Here is a tiny trained network, its code and every weight. The questions are about switching its units off for an input and a class, where a switched-off unit gives its printed mean instead of its output.

import numpy as np


def w(rows, s, z=0):
    codes = np.array(rows[::2]) - 128.0
    scale = np.full(codes.shape[1], s)
    scale[-1] = z or s
    return codes * scale


def f(y):
    return y / 2 * (1 + np.tanh(0.7978845608 * (y + 0.044715 * y**3)))


def log_softmax(a):
    a = a - a.max(-1, keepdims=True)
    return a - np.log(np.exp(a).sum(-1, keepdims=True))


def net(x, mask):
    res = np.array(x, float).reshape(1, 7) / 4 @ E
    y = f(res @ A[0][:, :-1].T + A[0][:, -1])
    res = res + np.where(mask, y, B[0][:, -1]) @ B[0][:, :-1]
    return log_softmax(res[-1] @ U[:, :-1].T + U[:, -1])


A, B = {}, {}
E = w([
[173,173,35],'x0',
[128,128,128],'x1',
[129,128,127],'x2',
[144,21,100],'x3',
[10,125,79],'x4',
[128,128,127],'x5',
[128,128,127],'x6',
],0.013)
A[0] = w([
[96,104,185,105],'N0',
[107,130,178,86],'N1',
[104,118,190,102],'N2',
[79,112,103,143],'N3',
[132,149,70,106],'N4',
[140,126,149,30],'N5',
[104,120,182,110],'N6',
[99,140,193,104],'N7',
[41,164,114,137],'N8',
[181,153,168,97],'N9',
[149,158,67,98],'N10',
[111,186,168,45],'N11',
[162,132,153,140],'N12',
[121,153,141,41],'N13',
[110,95,165,101],'N14',
[109,199,146,85],'N15',
[72,74,83,127],'N16',
[177,148,167,125],'N17',
[147,160,68,104],'N18',
[142,157,68,106],'N19',
[80,143,119,118],'N20',
[104,250,176,1],'N21',
[105,136,195,132],'N22',
[155,169,68,99],'N23',
[149,6,80,12],'N24',
[162,139,159,111],'N25',
[45,165,69,123],'N26',
[77,119,207,113],'N27',
[208,92,207,95],'N28',
[52,170,126,125],'N29',
[141,186,90,96],'N30',
[78,128,107,80],'N31',
[116,121,176,64],'N32',
[190,133,150,95],'N33',
],0.017,0.0066)
B[0] = w([
[118,100,111,186],'N0',
[114,114,119,161],'N1',
[121,99,97,180],'N2',
[165,167,91,194],'N3',
[99,102,138,179],'N4',
[140,116,134,125],'N5',
[116,102,102,174],'N6',
[113,100,122,182],'N7',
[173,132,101,238],'N8',
[160,139,103,196],'N9',
[110,80,113,190],'N10',
[108,131,176,176],'N11',
[140,142,94,170],'N12',
[118,133,162,131],'N13',
[109,119,116,166],'N14',
[133,143,188,195],'N15',
[166,154,126,220],'N16',
[153,145,84,196],'N17',
[100,77,113,191],'N18',
[93,94,111,188],'N19',
[151,130,124,179],'N20',
[94,182,224,237],'N21',
[98,109,107,188],'N22',
[116,91,110,200],'N23',
[85,179,254,218],'N24',
[140,137,116,168],'N25',
[159,143,110,248],'N26',
[117,94,114,213],'N27',
[153,151,115,231],'N28',
[137,152,109,222],'N29',
[108,113,125,192],'N30',
[166,133,98,176],'N31',
[126,101,110,152],'N32',
[172,135,86,190],'N33',
],0.018,0.013)
U = w([
[184,148,139,87],'0',
[73,145,253,255],'1',
[55,22,146,26],'2',
],0.012,0.0059)

Each question gives the input, the list of numbers given to net, and the class t.
The units are the neurons (one row each of A and B). Each row of codes is followed by its name. A weight is (code - 128) times the scale printed after its matrix; where a second scale follows, it is the last column's (A, B and U).
mask holds one flag per neuron, in row order. A switched-off neuron (its flag False) gives its mean, the last column of its row in B, instead of its output. The means were averaged over made-up inputs and are rounded, as every weight is.
A unit's drop is (log p(t) with every unit on - log p(t) with that unit switched off) / (log p(t) with every unit on - log p(t) with every unit switched off).
The circuit of an input: a set's keep is (log p(t) with only the set's units on - log p(t) with every unit switched off) / (log p(t) with every unit on - log p(t) with every unit switched off). Starting from the 12 units with the biggest drops (on a tie, the unit counted first), units are removed one at a time, each time the one whose removal leaves the highest keep (on an exact tie, the one counted first), for as long as the keep stays at least 0.8.
units of the circuit, in order: the units of the circuit, biggest drop first
k most important neurons: the k neurons with the biggest drops, biggest first
drop when u is switched off: that unit's drop, to one decimal
input [-1,-6,1,4,4,6,4], class 0: units of the circuit, in order -> [N16]
input [8,1,6,8,7,2,4], class 1: 2 most important neurons -> [N24, N16]
input [8,5,-5,-8,5,0,3], class 1: 2 most important neurons -> [N21, N15]
input [-8,1,6,1,8,-8,4], class 0: 2 most important neurons -> [N16, N3]
input [-6,6,-6,-7,7,6,3], class 0: 2 most important neurons -> [N8, N24]
input [7,-3,-2,-8,4,-6,3], class 1: 2 most important neurons -> [N21, N15]
input [-5,-6,-2,2,5,5,7], class 0: 2 most important neurons -> [N16, N3]
input [0,5,5,8,-5,8,-5], class 1: drop when N24 is switched off -> 1.8
input [8,6,6,7,0,2,-2], class 2: drop when N18 is switched off -> 0.4
input [-4,8,-6,-3,2,-4,-1], class 2: drop when N24 is switched off -> 0.6
input [0,-1,3,8,6,8,8], class 1: drop when N24 is switched off -> 2.4
